Below is a small trained network, with its code and all its weights. Each question gives an input and a target symbol and asks what happens when units are switched off, that is, made to give their printed mean instead of their output.

import numpy as np


def w(rows, s, z=0):
    codes = np.array(rows[::2]) - 128.0
    scale = np.full(codes.shape[1], s)
    scale[-1] = z or s
    return codes * scale


def norm(h):
    return h / np.sqrt((h * h).mean(-1, keepdims=True) + 1e-5)


def softmax(a):
    e = np.exp(a - a.max(-1, keepdims=True))
    return e / e.sum(-1, keepdims=True)


def log_softmax(a):
    a = a - a.max(-1, keepdims=True)
    return a - np.log(np.exp(a).sum(-1, keepdims=True))


def net(x, mask):
    ids = ['αβγδεθμξπσφψω'.index(c) for c in x.split()]
    T = len(ids)
    res = E[ids] + P[:T]
    u = 0
    for l in range(3):
        r = norm(res)
        for j in range(2):
            rows = slice(4 * j, 4 * j + 4)
            q, k, v = (r @ M[l][rows].T for M in (Q, K, V))
            z = softmax(np.where(np.tri(T) > 0, q @ k.T / 4**0.5, -1e9)) @ v
            o = O[l][rows]
            res = res + np.where(mask[u + j], z, o[:, -1]) @ o[:, :-1]
        u += 2
    return log_softmax(norm(res)[-1] @ U[:, :-1].T + U[:, -1])


Q, K, V, O = {}, {}, {}, {}
E = w([
[79,145,129],'α',
[117,142,107],'β',
[126,131,116],'γ',
[80,146,129],'δ',
[97,157,105],'ε',
[71,105,126],'θ',
[134,102,134],'μ',
[133,145,145],'ξ',
[39,209,152],'π',
[181,94,8],'σ',
[96,161,97],'φ',
[156,153,101],'ψ',
[115,146,234],'ω',
],0.017)
P = w([
[4,241,121],'0',
[21,215,125],'1',
[38,204,129],'2',
[40,180,122],'3',
[59,170,129],'4',
[63,168,125],'5',
[66,151,117],'6',
[77,155,125],'7',
[78,137,120],'8',
[90,144,113],'9',
[102,130,119],'10',
[110,125,101],'11',
[117,117,107],'12',
[97,111,117],'13',
],0.0025)
Q[0] = w([
[188,150,107],'0.h1',
[63,122,71],'0.h1',
[146,165,249],'0.h1',
[189,125,106],'0.h1',
[100,255,48],'0.h2',
[170,53,123],'0.h2',
[227,209,96],'0.h2',
[89,80,238],'0.h2',
],0.0069)
K[0] = w([
[153,110,78],'0.h1',
[82,255,146],'0.h1',
[131,58,151],'0.h1',
[133,110,43],'0.h1',
[204,153,68],'0.h2',
[58,132,114],'0.h2',
[127,223,120],'0.h2',
[60,42,217],'0.h2',
],0.0094)
V[0] = w([
[242,99,124],'0.h1',
[85,35,81],'0.h1',
[130,191,99],'0.h1',
[115,59,170],'0.h1',
[194,253,121],'0.h2',
[58,166,143],'0.h2',
[79,108,183],'0.h2',
[129,88,140],'0.h2',
],0.0043)
O[0] = w([
[172,24,130,3],'0.h1',
[233,110,162,118],'0.h1',
[73,187,194,170],'0.h1',
[173,146,167,90],'0.h1',
[213,6,188,138],'0.h2',
[71,2,148,185],'0.h2',
[35,134,198,133],'0.h2',
[66,167,117,107],'0.h2',
],0.0026,0.0044)
Q[1] = w([
[118,112,249],'1.h1',
[140,168,78],'1.h1',
[47,113,136],'1.h1',
[87,105,244],'1.h1',
[107,209,134],'1.h2',
[113,137,153],'1.h2',
[188,190,32],'1.h2',
[184,151,65],'1.h2',
],0.011)
K[1] = w([
[39,179,185],'1.h1',
[159,118,119],'1.h1',
[96,81,125],'1.h1',
[9,134,192],'1.h1',
[211,61,160],'1.h2',
[152,130,168],'1.h2',
[138,88,53],'1.h2',
[124,81,58],'1.h2',
],0.012)
V[1] = w([
[199,26,95],'1.h1',
[88,55,97],'1.h1',
[90,65,77],'1.h1',
[188,118,96],'1.h1',
[136,107,173],'1.h2',
[254,132,203],'1.h2',
[130,161,180],'1.h2',
[159,182,116],'1.h2',
],0.0063)
O[1] = w([
[62,254,190,5],'1.h1',
[16,102,98,137],'1.h1',
[95,118,128,148],'1.h1',
[86,196,196,72],'1.h1',
[101,207,193,103],'1.h2',
[118,111,201,3],'1.h2',
[156,149,124,147],'1.h2',
[161,68,97,136],'1.h2',
],0.0048,0.0053)
Q[2] = w([
[245,162,138],'2.h1',
[102,93,198],'2.h1',
[182,196,85],'2.h1',
[69,134,77],'2.h1',
[109,130,126],'2.h2',
[78,144,212],'2.h2',
[99,127,140],'2.h2',
[132,125,192],'2.h2',
],0.012)
K[2] = w([
[228,248,116],'2.h1',
[81,98,18],'2.h1',
[185,206,192],'2.h1',
[80,71,183],'2.h1',
[127,147,153],'2.h2',
[30,143,200],'2.h2',
[107,159,164],'2.h2',
[39,72,158],'2.h2',
],0.011)
V[2] = w([
[166,95,245],'2.h1',
[101,79,223],'2.h1',
[90,126,166],'2.h1',
[127,176,152],'2.h1',
[80,219,255],'2.h2',
[37,119,150],'2.h2',
[159,174,93],'2.h2',
[122,207,72],'2.h2',
],0.0055)
O[2] = w([
[142,203,1,43],'2.h1',
[185,137,28,84],'2.h1',
[216,133,99,114],'2.h1',
[171,221,151,98],'2.h1',
[50,47,42,2],'2.h2',
[56,39,83,113],'2.h2',
[193,187,102,146],'2.h2',
[206,238,17,157],'2.h2',
],0.0036,0.0068)
U = w([
[120,117,50,67],'α',
[109,113,121,35],'β',
[150,74,79,124],'γ',
[161,254,155,255],'δ',
[59,40,101,22],'ε',
[101,106,130,60],'θ',
[71,97,246,48],'μ',
[173,8,97,94],'ξ',
[109,97,129,87],'π',
[175,168,42,198],'σ',
[42,220,162,157],'φ',
[165,117,185,237],'ψ',
[113,96,65,66],'ω',
],0.014,0.0048)

Each question gives the input, a string of symbols that net reads in full, and the target symbol t.
The units are the heads (4 rows each of Q, K, V and O). Each row of codes is followed by its name. A weight is (code - 128) times the scale printed after its matrix; where a second scale follows, it is the last column's (O and U).
mask holds one flag per head, layer by layer. A switched-off head (its flag False) gives its mean, the last column of its rows in O, instead of its output. The means were averaged over made-up inputs and are rounded, as every weight is.
A unit's drop is (log p(t) with every unit on - log p(t) with that unit switched off) / (log p(t) with every unit on - log p(t) with every unit switched off).
The circuit of an input: a set's keep is (log p(t) with only the set's units on - log p(t) with every unit switched off) / (log p(t) with every unit on - log p(t) with every unit switched off). Starting from all 6 units, units are removed one at a time, each time the one whose removal leaves the highest keep (on an exact tie, the one counted first), for as long as the keep stays at least 0.8.
units of the circuit, in order: the units of the circuit, biggest drop first
most important unit: the unit with the biggest drop
which heads matter: for each layer, one digit per head in row order, 1 if its drop is at least 0.15 and else 0, layers parted by /
drop when u is switched off: that unit's drop, to one decimal
input δ φ μ σ ψ γ σ δ α φ ε, target φ: most important unit	1.h1
input σ ε ψ, target δ: which heads matter	01 / 10 / 00
input ψ ξ δ μ μ γ δ α φ, target δ: which heads matter	01 / 10 / 01
input μ δ ξ α, target μ: which heads matter	11 / 11 / 11
input φ β δ β μ ω δ δ γ, target σ: which heads matter	00 / 01 / 10
input ε ε θ δ δ φ ω ψ γ, target δ: units of the circuit, in order	1.h1; 0.h2
input α σ β ξ δ, target μ: which heads matter	01 / 11 / 11
input π π ψ β α β, target δ: units of the circuit, in order	1.h1; 0.h2
input ε α ξ γ σ ε γ, target φ: which heads matter	00 / 10 / 00
input μ α δ ω ε, target σ: which heads matter	01 / 10 / 10
input β ξ α, target μ: units of the circuit, in order	2.h2; 1.h1; 2.h1
input ξ γ ε γ μ γ μ σ ξ δ, target μ: which heads matter	11 / 11 / 11
input δ γ ψ β φ δ ξ γ π δ ε ε, target δ: which heads matter	01 / 10 / 01
input φ β φ ω β ε ε ξ ε α ψ, target δ: units of the circuit, in order	1.h1
input α φ γ, target ξ: which heads matter	00 / 10 / 10
input α δ γ, target ξ: drop when 1.h1 is switched off	1.3
input γ ε ε δ δ ψ σ γ, target φ: drop when 1.h1 is switched off	0.8
input γ δ δ δ, target ε: drop when 2.h1 is switched off	0.1
